<25>: [74, 84, 79, 68]
<158>: [90, 99, 176, 111]
<32>: [85, 76, 182, 72]
<120>: [78, 79, 77, 171]
<108>: [77, 85, 72, 182]
<71>: [78, 79, 77, 99]
<138>: [138, 191, 154, 76]
order: [72, 77, 85, 182] : <108>
row of <158> : [90, 99, 176, 111]

<7>: [85, 107, 104, 90, 109, 107, 91, 88, 108, 107, 93, 109, 90, 108, 107, 90, 104, 107, 106, 107, 107, 90, 104]
<126>: [180, 44, 60, 157, 58, 54, 157, 165, 65, 53, 152, 60, 151, 58, 53, 158, 61, 52, 44, 47, 47, 166, 49]
<55>: [133, 84, 85, 80, 75, 85, 124, 87, 124, 87, 82, 118, 88, 123, 118, 123, 89, 83, 83, 86, 82, 80, 125]
<165>: [66, 122, 113, 77, 120, 120, 78, 71, 117, 121, 80, 118, 77, 118, 119, 76, 115, 119, 118, 120, 121, 74, 115]
<154>: [116, 88, 91, 111, 92, 91, 111, 113, 93, 91, 110, 94, 111, 92, 90, 112, 92, 90, 87, 89, 88, 113, 89]
<141>: [158, 60, 76, 140, 65, 63, 142, 150, 74, 59, 140, 65, 136, 67, 66, 142, 69, 65, 70, 62, 66, 148, 70]
<74>: [133, 85, 89, 123, 80, 83, 124, 125, 84, 83, 118, 75, 118, 80, 85, 123, 87, 82, 87, 83, 86, 124, 88]
order: [92, 87, 91, 110, 92, 91, 92, 111, 113, 90, 89, 94, 111, 112, 113, 116, 89, 90, 111, 91, 88, 93, 88] : <154>
order: [115, 119, 118, 120, 121, 74, 115, 66, 122, 113, 77, 120, 120, 78, 71, 117, 121, 80, 118, 77, 118, 119, 76] : <165>
row of <165> : [66, 122, 113, 77, 120, 120, 78, 71, 117, 121, 80, 118, 77, 118, 119, 76, 115, 119, 118, 120, 121, 74, 115]
order: [44, 44, 47, 47, 49, 52, 53, 53, 54, 58, 58, 60, 60, 61, 65, 151, 152, 157, 157, 158, 165, 166, 180] : <126>
row of <74> : [133, 85, 89, 123, 80, 83, 124, 125, 84, 83, 118, 75, 118, 80, 85, 123, 87, 82, 87, 83, 86, 124, 88]
row of <55> : [133, 84, 85, 80, 75, 85, 124, 87, 124, 87, 82, 118, 88, 123, 118, 123, 89, 83, 83, 86, 82, 80, 125]
order: [88, 133, 85, 89, 123, 80, 83, 124, 125, 84, 83, 118, 75, 118, 80, 85, 123, 87, 82, 87, 83, 86, 124] : <74>

<166>: [100, 80, 66, 107, 128, 120]
<115>: [114, 110, 106, 74, 83, 93]
<52>: [114, 110, 106, 74, 125, 93]
<37>: [129, 87, 153, 77, 100, 98]
<4>: [80, 103, 92, 98, 100, 133]
<106>: [61, 100, 100, 66, 98, 101]
<44>: [102, 97, 99, 64, 119, 124]
<192>: [132, 114, 121, 3, 112, 136]
<22>: [109, 107, 103, 68, 129, 111]
<145>: [107, 129, 103, 68, 110, 111]
<111>: [64, 98, 119, 99, 124, 102]
order: [111, 68, 109, 107, 103, 129] : <22>
row of <22> : [109, 107, 103, 68, 129, 111]
order: [119, 124, 102, 97, 99, 64] : <44>
row of <37> : [129, 87, 153, 77, 100, 98]
order: [99, 64, 119, 124, 102, 97] : <44>

<35>: [61, 67, 98, 64, 115, 90, 100, 134, 127, 157]
<20>: [76, 99, 113, 92, 100, 87, 108, 112, 146, 129]
<107>: [59, 113, 97, 132, 88, 122, 69, 94, 89, 83]
<150>: [76, 117, 113, 92, 100, 87, 108, 112, 146, 129]
<80>: [130, 124, 127, 80, 113, 55, 99, 47, 82, 68]
<6>: [124, 123, 88, 107, 120, 92, 60, 97, 91, 100]
<100>: [140, 113, 106, 74, 89, 63, 99, 65, 100, 79]
<103>: [104, 80, 78, 92, 106, 110, 99, 113, 76, 97]
row of <107> : [59, 113, 97, 132, 88, 122, 69, 94, 89, 83]
row of <103> : [104, 80, 78, 92, 106, 110, 99, 113, 76, 97]

<33>: [159, 40, 40, 120, 141, 130, 120, 165, 56, 32, 35, 126, 140, 68, 68, 33, 54, 32, 34, 131, 126, 62, 165, 30, 70, 125, 30, 134, 101, 96, 163, 163]
<34>: [31, 141, 140, 154, 48, 81, 64, 167, 153, 83, 168, 129, 38, 82, 38, 115, 34, 77, 42, 107, 81, 75, 148, 50, 108, 88, 159, 43, 53, 115, 136, 124]
<19>: [58, 147, 156, 156, 100, 167, 95, 156, 79, 29, 32, 57, 90, 127, 80, 30, 139, 109, 86, 146, 116, 107, 34, 161, 163, 164, 167, 41, 36, 31, 73, 48]
<43>: [85, 113, 73, 148, 124, 136, 78, 111, 122, 128, 126, 110, 73, 91, 115, 121, 30, 94, 54, 151, 30, 110, 109, 137, 122, 123, 74, 132, 33, 137, 39, 160]
<30>: [58, 147, 156, 156, 100, 167, 95, 156, 79, 29, 86, 57, 90, 127, 80, 30, 139, 109, 86, 146, 116, 107, 34, 161, 163, 164, 167, 41, 36, 87, 54, 31]
<109>: [53, 140, 81, 83, 34, 77, 136, 168, 88, 31, 50, 167, 141, 75, 38, 81, 115, 124, 83, 107, 48, 154, 115, 129, 64, 108, 153, 148, 159, 38, 43, 42]
<132>: [50, 34, 64, 42, 148, 121, 107, 42, 154, 48, 38, 31, 42, 111, 168, 74, 153, 108, 140, 77, 107, 167, 141, 38, 129, 82, 81, 140, 83, 81, 141, 115]
order: [83, 115, 148, 50, 34, 129, 167, 81, 140, 88, 136, 168, 77, 108, 153, 43, 38, 31, 83, 141, 64, 115, 75, 81, 124, 42, 154, 48, 38, 107, 159, 53] : <109>
order: [108, 153, 148, 159, 38, 43, 42, 53, 140, 81, 83, 34, 77, 136, 168, 88, 31, 50, 167, 141, 75, 38, 81, 115, 124, 83, 107, 48, 154, 115, 129, 64] : <109>
row of <33> : [159, 40, 40, 120, 141, 130, 120, 165, 56, 32, 35, 126, 140, 68, 68, 33, 54, 32, 34, 131, 126, 62, 165, 30, 70, 125, 30, 134, 101, 96, 163, 163]
order: [163, 163, 96, 101, 134, 30, 125, 70, 30, 165, 62, 126, 131, 34, 32, 54, 33, 68, 68, 140, 126, 35, 32, 56, 165, 120, 130, 141, 120, 40, 40, 159] : <33>
row of <132> : [50, 34, 64, 42, 148, 121, 107, 42, 154, 48, 38, 31, 42, 111, 168, 74, 153, 108, 140, 77, 107, 167, 141, 38, 129, 82, 81, 140, 83, 81, 141, 115]
order: [75, 167, 148, 81, 83, 48, 141, 154, 129, 140, 168, 115, 31, 77, 38, 81, 34, 108, 38, 124, 153, 82, 53, 115, 42, 50, 43, 136, 159, 107, 64, 88] : <34>

<75>: [143, 94, 148, 103, 115, 116]
<39>: [95, 103, 116, 143, 147, 115]
<124>: [95, 143, 103, 116, 148, 115]
<42>: [87, 50, 122, 95, 154, 79]
order: [95, 115, 103, 143, 116, 148] : <124>
order: [115, 95, 143, 103, 116, 148] : <124>
row of <39> : [95, 103, 116, 143, 147, 115]
row of <75> : [143, 94, 148, 103, 115, 116]
order: [122, 95, 154, 79, 87, 50] : <42>

<17>: [107, 158, 69, 98, 114, 77, 91, 91, 84, 98, 92, 84, 137, 122, 112, 125, 91, 107, 134, 107, 193, 58, 52, 78, 69, 108, 72, 127, 55, 112, 51, 74]
<93>: [52, 108, 112, 58, 193, 107, 98, 91, 78, 125, 107, 91, 134, 127, 74, 77, 91, 91, 158, 72, 98, 51, 122, 107, 137, 114, 112, 84, 84, 69, 69, 55]
<92>: [150, 91, 66, 145, 73, 49, 100, 97, 129, 90, 49, 121, 27, 98, 91, 128, 97, 99, 45, 99, 131, 105, 172, 79, 50, 89, 100, 93, 109, 102, 102, 104]
row of <93> : [52, 108, 112, 58, 193, 107, 98, 91, 78, 125, 107, 91, 134, 127, 74, 77, 91, 91, 158, 72, 98, 51, 122, 107, 137, 114, 112, 84, 84, 69, 69, 55]
row of <17> : [107, 158, 69, 98, 114, 77, 91, 91, 84, 98, 92, 84, 137, 122, 112, 125, 91, 107, 134, 107, 193, 58, 52, 78, 69, 108, 72, 127, 55, 112, 51, 74]
order: [51, 52, 55, 58, 69, 69, 72, 74, 77, 78, 84, 84, 91, 91, 91, 91, 98, 98, 107, 107, 107, 108, 112, 112, 114, 122, 125, 127, 134, 137, 158, 193] : <93>

<128>: [70, 77, 92, 79, 94, 67, 125, 121, 104, 102, 102, 116, 66, 81, 106, 133, 87, 180, 84, 98, 66, 83]
<21>: [146, 77, 97, 94, 57, 109, 99, 80, 116, 63, 33, 144, 137, 100, 72, 91, 154, 120, 123, 63, 120, 117]
<169>: [45, 88, 78, 123, 159, 92, 72, 55, 5, 85, 105, 126, 138, 158, 68, 89, 80, 75, 57, 105, 78, 86]
<219>: [103, 110, 36, 99, 100, 32, 95, 78, 65, 111, 121, 104, 94, 104, 105, 68, 99, 71, 40, 88, 86, 122]
<155>: [72, 117, 79, 77, 109, 50, 118, 90, 64, 112, 108, 102, 79, 32, 63, 110, 113, 149, 135, 91, 61, 54]
<10>: [89, 110, 76, 119, 171, 104, 58, 65, 47, 111, 104, 128, 128, 127, 130, 60, 85, 75, 61, 85, 93, 119]
<180>: [82, 125, 124, 114, 157, 64, 88, 62, 53, 84, 154, 108, 113, 111, 80, 109, 77, 83, 58, 100, 90, 79]
<181>: [109, 126, 118, 108, 89, 84, 93, 86, 138, 70, 187, 138, 74, 126, 64, 118, 81, 68, 96, 72, 121, 107]
<118>: [45, 88, 78, 123, 159, 92, 72, 55, 5, 85, 105, 126, 138, 158, 68, 89, 80, 75, 57, 105, 95, 58]
<135>: [88, 99, 125, 65, 77, 65, 85, 75, 67, 89, 80, 120, 79, 56, 66, 157, 105, 171, 126, 67, 98, 81]
<90>: [103, 135, 83, 110, 135, 51, 93, 22, 42, 50, 120, 117, 124, 104, 59, 102, 90, 96, 63, 115, 90, 114]
<129>: [70, 77, 92, 79, 119, 93, 125, 121, 104, 102, 102, 116, 66, 81, 106, 133, 87, 180, 84, 98, 66, 83]
order: [126, 80, 89, 86, 68, 78, 92, 5, 158, 55, 88, 57, 78, 159, 105, 105, 123, 75, 45, 85, 72, 138] : <169>
order: [77, 109, 50, 118, 90, 64, 112, 108, 102, 79, 32, 63, 110, 113, 149, 135, 91, 61, 54, 72, 117, 79] : <155>
row of <169> : [45, 88, 78, 123, 159, 92, 72, 55, 5, 85, 105, 126, 138, 158, 68, 89, 80, 75, 57, 105, 78, 86]

